Each row of numbers stands for one object and depends on some of the facts below. Use the named rows to name the rest.

Facts:
Z145 π Z898; Z159 π Z622; Z170 π Z674; Z170 π Z546; Z170 π Z683; Z170 π Z593; Z184 π Z665
Z184 π Z898; Z186 π Z337; Z194 π Z359; Z201 π Z805; Z201 π Z68; Z211 π Z30; Z222 π Z47
Z224 π Z546; Z224 π Z474; Z244 π Z758; Z244 π Z121; Z252 π Z999; Z252 π Z47; Z252 π Z194
Z26 π Z648; Z266 π Z159; Z266 π Z901; Z266 π Z194; Z283 π Z786; Z295 π Z981; Z295 π Z758
Z3 π Z883; Z30 π Z644; Z315 π Z634; Z316 π Z625; Z325 π Z315; Z325 π Z222; Z325 π Z817
Z326 π Z999; Z336 π Z707; Z337 π Z194; Z350 π Z471; Z351 π Z549; Z359 π Z58; Z359 π Z622
Z359 π Z886; Z372 π Z593; Z372 π Z525; Z378 π Z266; Z382 π Z702; Z382 π Z973; Z39 π Z351
Z41 π Z186; Z41 π Z817; Z457 π Z963; Z459 π Z906; Z459 π Z559; Z46 π Z763; Z47 π Z350
Z474 π Z315; Z474 π Z234; Z476 π Z159; Z490 π Z987; Z490 π Z786; Z506 π Z224; Z506 π Z47
Z506 π Z359; Z514 π Z766; Z525 π Z266; Z525 π Z378; Z525 π Z170; Z525 π Z514; Z546 π Z897
Z548 π Z244; Z552 π Z981; Z554 π Z266; Z554 π Z766; Z559 π Z634; Z57 π Z868; Z57 π Z39
Z58 π Z351; Z58 π Z254; Z587 π Z631; Z587 π Z616; Z587 π Z148; Z592 π Z424; Z592 π Z683
Z593 π Z58; Z593 π Z961; Z616 π Z559; Z616 π Z665; Z622 π Z503; Z625 π Z222; Z625 π Z514
Z625 π Z304; Z634 π Z763; Z640 π Z625; Z644 π Z68; Z665 π Z981; Z665 π Z46; Z665 π Z47
Z674 π Z758; Z68 π Z228; Z683 π Z961; Z683 π Z228; Z69 π Z650; Z702 π Z58; Z758 π Z981
Z758 π Z228; Z760 π Z474; Z763 π Z549; Z766 π Z707; Z77 π Z222; Z776 π Z758; Z776 π Z69
Z776 π Z228; Z776 π Z886; Z786 π Z315; Z794 π Z657; Z805 π Z266; Z805 π Z186; Z807 π Z359
Z817 π Z234; Z828 π Z674; Z828 π Z234; Z860 π Z944; Z868 π Z234; Z868 π Z350; Z886 π Z46
Z886 π Z228; Z886 π Z897; Z901 π Z648; Z901 π Z593; Z901 π Z359; Z906 π Z222; Z932 π Z549
Z939 π Z58; Z939 π Z254; Z955 π Z939; Z955 π Z503; Z961 π Z58; Z963 π Z592; Z981 π Z995
Z981 π Z147; Z981 π Z254; Z995 π Z121; Z103 ψ plobemus; Z11 ψ pleral; Z111 ψ rasale; Z121 ψ plobemus
Z140 ψ plobemus; Z147 ψ pleral; Z159 ψ rasale; Z170 ψ plobemus; Z184 ψ grugrek; Z185 ψ grugrek; Z186 ψ pleral
Z191 ψ rasale; Z194 ψ plobemus; Z222 ψ plebus; Z224 ψ rasale; Z225 ψ rasale; Z228 ψ rasale; Z244 ψ rasale
Z251 ψ rasale; Z254 ψ grugrek; Z266 ψ pleral; Z282 ψ plebus; Z284 ψ plebus; Z295 ψ grugrek; Z30 ψ grugrek
Z304 ψ plebus; Z315 ψ pleral; Z316 ψ plobemus; Z325 ψ plebus; Z336 ψ pleral; Z350 ψ plobemus; Z351 ψ grugrek
Z352 ψ pleral; Z378 ψ plebus; Z382 ψ rasale; Z424 ψ plebus; Z456 ψ rasale; Z457 ψ grugrek; Z459 ψ rasale
Z46 ψ plobemus; Z47 ψ turan; Z471 ψ grugrek; Z474 ψ plobemus; Z476 ψ grugrek; Z490 ψ rasale; Z505 ψ grugrek
Z506 ψ grugrek; Z514 ψ turan; Z520 ψ turan; Z525 ψ turan; Z546 ψ grugrek; Z548 ψ plobemus; Z555 ψ plobemus
Z57 ψ plebus; Z577 ψ plobemus; Z592 ψ turan; Z593 ψ rasale; Z625 ψ plobemus; Z631 ψ pleral; Z634 ψ turan
Z640 ψ turan; Z644 ψ turan; Z648 ψ plebus; Z650 ψ grugrek; Z657 ψ pleral; Z665 ψ turan; Z68 ψ grugrek
Z680 ψ grugrek; Z683 ψ plebus; Z69 ψ grugrek; Z692 ψ plobemus; Z702 ψ plobemus; Z707 ψ rasale; Z723 ψ pleral
Z74 ψ rasale; Z741 ψ grugrek; Z756 ψ rasale; Z760 ψ plebus; Z763 ψ plobemus; Z766 ψ pleral; Z775 ψ grugrek
Z776 ψ plebus; Z786 ψ pleral; Z792 ψ plebus; Z794 ψ pleral; Z795 ψ grugrek; Z805 ψ pleral; Z807 ψ rasale
Z817 ψ turan; Z828 ψ rasale; Z836 ψ turan; Z886 ψ plebus; Z897 ψ plobemus; Z898 ψ rasale; Z901 ψ pleral
Z906 ψ rasale; Z927 ψ turan; Z932 ψ plobemus; Z939 ψ turan; Z955 ψ plebus; Z961 ψ rasale; Z963 ψ grugrek
Z973 ψ pleral; Z981 ψ grugrek; Z987 ψ plebus; Z995 ψ grugrek; Z999 ψ grugrek; Z11 η Z860; Z11 η Z592
Z11 η Z897; Z11 η Z555; Z111 η Z644; Z111 η Z372; Z111 η Z634; Z111 η Z336; Z121 η Z868
Z145 η Z939; Z145 η Z546; Z145 η Z359; Z145 η Z886; Z185 η Z201; Z222 η Z707; Z222 η Z766
Z222 η Z554; Z225 η Z795; Z225 η Z104; Z228 η Z577; Z228 η Z186; Z234 η Z506; Z234 η Z147
Z234 η Z760; Z251 η Z235; Z251 η Z963; Z282 η Z995; Z282 η Z170; Z282 η Z57; Z283 η Z140
Z283 η Z201; Z283 η Z359; Z284 η Z315; Z284 η Z640; Z284 η Z963; Z3 η Z191; Z3 η Z471
Z326 η Z147; Z326 η Z616; Z326 η Z514; Z326 η Z634; Z326 η Z459; Z350 η Z224; Z350 η Z999
Z350 η Z26; Z350 η Z170; Z382 η Z244; Z382 η Z707; Z382 η Z103; Z382 η Z776; Z382 η Z371
Z391 η Z763; Z391 η Z795; Z391 η Z776; Z391 η Z760; Z391 η Z744; Z424 η Z897; Z456 η Z577
Z456 η Z901; Z457 η Z295; Z457 η Z999; Z457 η Z692; Z476 η Z41; Z505 η Z46; Z505 η Z577
Z505 η Z26; Z505 η Z514; Z505 η Z760; Z505 η Z47; Z505 η Z987; Z520 η Z58; Z520 η Z211
Z520 η Z897; Z548 η Z671; Z548 η Z616; Z548 η Z514; Z548 η Z744; Z549 η Z490; Z549 η Z592
Z549 η Z616; Z552 η Z644; Z552 η Z337; Z559 η Z592; Z559 η Z616; Z559 η Z744; Z593 η Z211
Z593 η Z252; Z593 η Z148; Z593 η Z886; Z593 η Z337; Z622 η Z577; Z622 η Z26; Z674 η Z186
Z674 η Z372; Z674 η Z514; Z680 η Z723; Z680 η Z47; Z683 η Z503; Z683 η Z325; Z683 η Z514
Z683 η Z39; Z69 η Z74; Z69 η Z525; Z69 η Z692; Z702 η Z211; Z741 η Z103; Z741 η Z592
Z77 η Z795; Z77 η Z657; Z787 η Z644; Z787 η Z352; Z787 η Z46; Z787 η Z766; Z792 η Z546
Z792 η Z999; Z807 η Z103; Z817 η Z244; Z817 η Z74; Z817 η Z648; Z817 η Z514; Z817 η Z657
Z836 η Z763; Z836 η Z760; Z836 η Z371; Z836 η Z336; Z883 η Z74; Z883 η Z657; Z898 η Z648
Z906 η Z351; Z906 η Z665; Z932 η Z325; Z932 η Z39; Z955 η Z295; Z961 η Z860; Z973 η Z159
Z973 η Z201; Z973 η Z805; Z973 η Z336

Some rows with their names:
Z657: [-11 -40  -3   8  14   0   0  11  33   8   5 -36  11  17   2  22   3  -2
 -35 -15  13   5   5  11  -2   2  26  23 -21  24  18 -22  16 -31  -3 -10]
Z817: [-14  14  21  10 -13  28  26   6 -60  -1  14  29 -25  18  38  23 -24 -17
   0  12  28  12  -9   5 -11 -31 -27   7  15  -1  16  11 -19 -28   7   4]
Z648: [ 10 -28   7  12  15  -5  -7  17  -5  -7  20 -28 -30 -14   2   5  26  12
 -36 -18  11 -11  23  16 -37  12  26  -1 -15  30  26   6  -5  -7  12 -16]
Z554: [  3 -16 -11  22   5  -5  -7  19  14 -26  29  11 -19 -17 -11  17   7  28
 -15  13 -20  -4 -30   0   4  18 -11  -7  -7  22   3   4  20  11 -29 -25]
Z981: [-13   9   4 -14  15 -31  14 -22  -3  14 -14 -13   3   7   6 -35   7  -3
  15  17  14  -3  10  -3 -11  -4  24 -19  -3 -10  -1  10  -6  15   8  35]
Z665: [-19 -10  26 -20  -4  16 -17   4  18  -1  -6 -23  -3   7 -13   1  15  -9
   6   6  -3  18 -19   6  -6  -1 -19 -23  18 -23  16  17 -14  17  12  37]
Z47: [ -2 -26  12   1  19  18 -17  31   3  14  13  -6 -19  43   5  39  -2   5
 -19 -12  11  21  -2   0 -30   3 -32  12  31 -13  45 -28  -2  -9  33  -6]
Z616: [-15 -39  12   2 -25  16 -22  12  41 -33   9 -32  11  12  -3   6 -43  -2
 -24  -4  26 -24  -5  -2  10 -10   4  -4   4  16  39 -33 -13  10  -5  20]
Z304: [ -2  10  24  12  24   4   7  -2 -16  21  14  -2   5  -8 -21   7  23  -7
   4 -49  -6  36   3   7 -28  16 -11  26  10   5  18   7  -2  -1   6  24]
Z744: [-17 -30   1  13   1   5 -18   5  36 -13  10  -7   7   6  -7  10 -22   0
 -20  -4  10  -7  -3  12   9  11   7  22 -10  35  22 -33   1 -14 -24  -5]
Z503: [ 21 -30  -6  -7  14  12   8  17   4 -13   6  -7 -31   3   2   6  28  17
 -24   9   6 -11   9  15 -31  13  15  -3 -15  27  12  -8   8 -21  13 -23]
Z446: [ -7  17  -5   2   8   7  17  -7  10  15 -10   1   7   4 -10  -2  18 -10
   9 -11 -16  17  -9   7   9   9   5   3  -4  19 -19  16  -3  -7  -8   9]
Z57: [ 14 -17   1   3   1   5 -16   3 -15   7  14 -49  17 -25   2  32   3  -8
   9 -30 -15   6   4 -26   7  -4 -13 -24  15 -45   2   7  -2  28  12   8]
Z807: [ -6   5   7 -10 -20  13   1   3  -4 -41  16  31 -28 -34  -6 -10  -5  17
  -3  26  13 -15  -4  -4  -1  -3   2  -6  -5  10   8  23   6  14 -25 -11]
Z11: [-15  55   2  -9 -17  13  32 -20 -13  -7  -8  56  11 -12 -12 -17 -21 -13
  21  -5   6  -6   1   2   7   1  17  30  -5  35 -18   4  -7 -14 -29   4]
Z382: [-12  14  -3   2 -33  28  16  -7 -40 -35  18  22 -11 -30  20  -4 -22  -5
   6  27  10 -18   4  -4  14 -29  -1  -2 -20   5 -12  22  -1  -8 -32 -13]
Z776: [-29 -28  19  29  -2 -40 -45 -19  14 -36  38  -9   0 -23  -6   1 -23   0
 -29  14  27 -28   3 -23  18  -4  18  -8  -9  -9  33  11 -10   9 -34   0]
Z674: [-21  14  15  -3   2 -12   3 -19 -44  -6   1  38 -17  18  29 -16 -15  -8
   2  31  36  -9  30  -7  -8 -27   3   0  -8 -16  16   9   0 -19   4 -14]
Z927: [ -8   7  -2   5  10  12  -7   6  13   7 -19   4  -3   1  -8  -7  27  -9
   9  -6 -17  20 -12  19  10   7  -5   2 -10  11  -9  18  -5 -12  -5  11]
Z787: [  6  31 -14   1 -18   7  20 -12 -48   2   4  34   1   4  20  17 -19 -12
   5   5   8 -10  14  -1  12 -12  -2  15   3   7 -13   4  10 -10  -9 -32]
Z525: [  3 -28 -13  17  17 -11 -29  19  10 -13  32  -7 -16  -9  -2  17  24  16
 -10  25 -16   7 -18  -6  10   9 -19 -16   6 -12  -1  30  11  22  -8 -27]

Name these rows:
No name comes twice in this set of rows, the named rows included.
[  2   5   9 -21 -12  26   1   4   5   7 -20 -17   0  13   6  -6 -13  -6
  13   0  -8  15 -26   6  -6  -3 -28 -18  28 -18   6  -4 -19  -8  15  39]  Z474
[ 19   5  17 -25  10  -6  20 -14   3  14 -22 -17 -15  -1  13 -37  26   6
  -6   8   5  -6  18  13 -47   1  29 -20  -9  12   5   3 -11  -1  33  18]  Z254
[-38 -30   6   6   9 -30 -27  -3  31 -16  12  -5   1  17  -1  -9  -6   1
 -29  28  32 -18  16  -7   8 -14  20   3 -16  -5  31  -2   3  -5 -13   5]  Z244
[ 36  19   7  -3  -3 -44 -47 -24  23  -9 -11  -9  14 -26 -40 -16   9   1
   4 -20  -9 -30  34 -28   6   1  15  -8  15 -38  15 -24 -14  29  25   7]  Z886
[ 33  -3  -8   5  10   6  18   7 -57   0  11  14 -27  -5  22   3  17  20
  -5  20  -9  -6  23   1 -21  -2 -12  -1 -12 -11 -22  18  12 -11  22 -48]  Z622
[  7 -37   9  -7   7  -6  -4  13   4  -4  28  -5 -16   8   1  16  10  30
 -30   7   3 -12   6  -2 -24  11   5   1  -3  -8  19 -14  27  -4  17 -28]  Z186
[ -2 -24   4  17  19 -62 -25 -22  18  14  12 -34  17  15   2  -3   0  -1
  -7  23  -8  -9   3 -34  17 -11   8 -27  -8 -46  -2  16  12  30   9   4]  Z295
[  3  22  -8   5   0 -43 -48 -16  59  -9 -25   8  18  -1 -47 -14 -11   8
   9 -22  -7 -14  -3 -18  34  21  15   6  11 -18  -3 -30   5  20  -6   5]  Z211
[ 18   3  -2 -20   9   2  23   5  -3 -14  12   4 -19 -28 -12  -7  42  35
   3   6 -20   2  -5  -4 -20  31   4  -8  -8   4 -12  30  13  12   6  -2]  Z266
[ 28  35 -13 -23 -23  18  22  -6 -37   0  -5  34   1 -15   6 -10  -6   2
  13  -6  10 -17  24  -1 -11 -21  14  12 -13   5 -24  -5   3  -5  11 -26]  Z973
[ 18  32 -13 -11  -6  -2 -15  -2  34   8 -37  -3  20  13 -26  -1  -4   6
  20 -35   4  -1  20  -3   6  11  13  29  12  -1  -2 -44  -4   4  21   2]  Z148
[  7  10  -3   0   8  -2  30  -6 -15   9   9  15 -11 -29  -6 -15  22   3
   4   9 -34  10 -19  -1 -10  21  -2 -26   2  16 -23  33  13  20 -23   3]  Z476
[  1 -44 -10  26  20   3 -25  35  32 -15  21 -12 -28  17 -17  29  13  11
 -36  -9   9   9  -3  19  -2  20  -2  25 -10  25  37 -35   7 -25  -9 -28]  Z514
[-10 -36   3  32  -8   0 -38   7  10 -21  36 -42  17 -16   0  22 -32  -8
 -29 -30  19 -22  12 -22   6  -7  -1   5   9  -8  43 -24 -15   6  -4   7]  Z760
[ -5 -28   1  17  -4 -17  -4   4   2 -25  37  -4  -4  -8   8  14 -27  21
 -18  19  13 -12 -32 -20  -7  10 -32 -18  27  -7  24 -10   7  24 -22  -1]  Z506

Now the same objects, written a new way:
Named rows:
Z351: [ -9 -12 -36 -12  15  21  45  -1 -63  35  23  22  22]
Z359: [  9 -11 -33  15 -34 -10 -41  62 -49  32 -76 -19 -13]
Z944: [-15  12 -14  12  -9 -27  12 -27  -5  -2   1 -18  11]
Z186: [ 33  -6  20  -1  22  -3 -22  44  25  11 -10   1   7]
Z671: [ -3  16   5   6 -16  11   2  18  32   0  38   0  18]
Z987: [ 23   8   1  -6  -4  -4 -18  13  25  -3  13   9  53]
Z622: [-14 -19  19 -29  -3  -4 -18 -15  24  10 -41  18  18]
Z295: [ 87 -26 -41 -17 -17  10  13 -17  -7  10   2  -5 -19]
Z378: [  2  -8  22   3  19 -49   4  17   9   0 -18  17 -42]
Z939: [ -6  -6 -40 -15 -28  10 -21  26 -79  49 -60 -34  20]
Z883: [-25   2   3 -20 -17  -7   4 -44  36  -6  12  13  17]
Z554: [  8   4   7  12   3 -11   2  47  25   6 -14  11 -25]
Z235: [ -7   7 -22  18   5 -46  29 -10 -11  10  18 -19   9]
Z11: [-66  21  51   3  -6  -1 -15 -36 -16 -28  24 -23 -29]
Z459: [  9  -1  25 -10  15  17  -6  37   6   7  40  12  -1]
Z723: [ 21   8   8   8   9 -11 -16  10  13   3  20 -13  34]
Z807: [-34 -11  48 -30  -9  -5 -22  28   0   1   7  -1 -35]
Z222: [-23  -2  44 -12  37  16  -7  -4  11 -22 -16  42 -37]
Z683: [ -5 -42  29 -57 -27  24 -21 -41  30  -6   0 -10 -30]
Z665: [ 41  -8 -15   1  20   3  42 -20  -6  33  -4 -11 -40]
Z74: [ 27   3   6  -3   5 -31   0  18  18   7  47  -8  40]

Which object is each row?
No name comes twice in this set of rows, the named rows included.
[-46  48  22  20 -24   4   3 -46 -31 -14 -14 -17 -26]  Z520
[-22 -17 -25  27  59  19  37  -3  -6 -15 -12  28  -1]  Z474
[-60 -30  -2  -9   1  47 -10 -20  43 -29  -8   8 -22]  Z548
[ 18   2  -3   5 -15  12 -14  48  16  14  -5  -2   7]  Z372
[-41  32  41 -11 -34  28 -13 -42  29   1  -9   9  19]  Z836
[  6   2  33 -34  -2 -11 -24 -41  13 -17  -1   8  38]  Z456
[ 42  28  -8  22 -12  42  -7  38  11  23 -16 -16 -11]  Z644
[  2 -24   3 -21  12 -27 -10 -23  -7   2 -29  16   8]  Z955
[  4  13  13  13  -9  10 -17  27  23   2  46 -24  30]  Z147
[-37 -14 -44  24   9 -14  16 -43  14 -36  -6 -14   1]  Z121
[ 21 -14 -38   2  -1 -34  45  15 -21  10  24  13 -28]  Z963
[ 15  10  -1  -2  16 -33  16  21  41  42 -38  17 -14]  Z525
[12 -6  6  1 46  9 19 42  0 11 22 22  5]  Z325
[ 14  17 -29  -1 -45 -11  15  19  20  10  47  17  16]  Z795

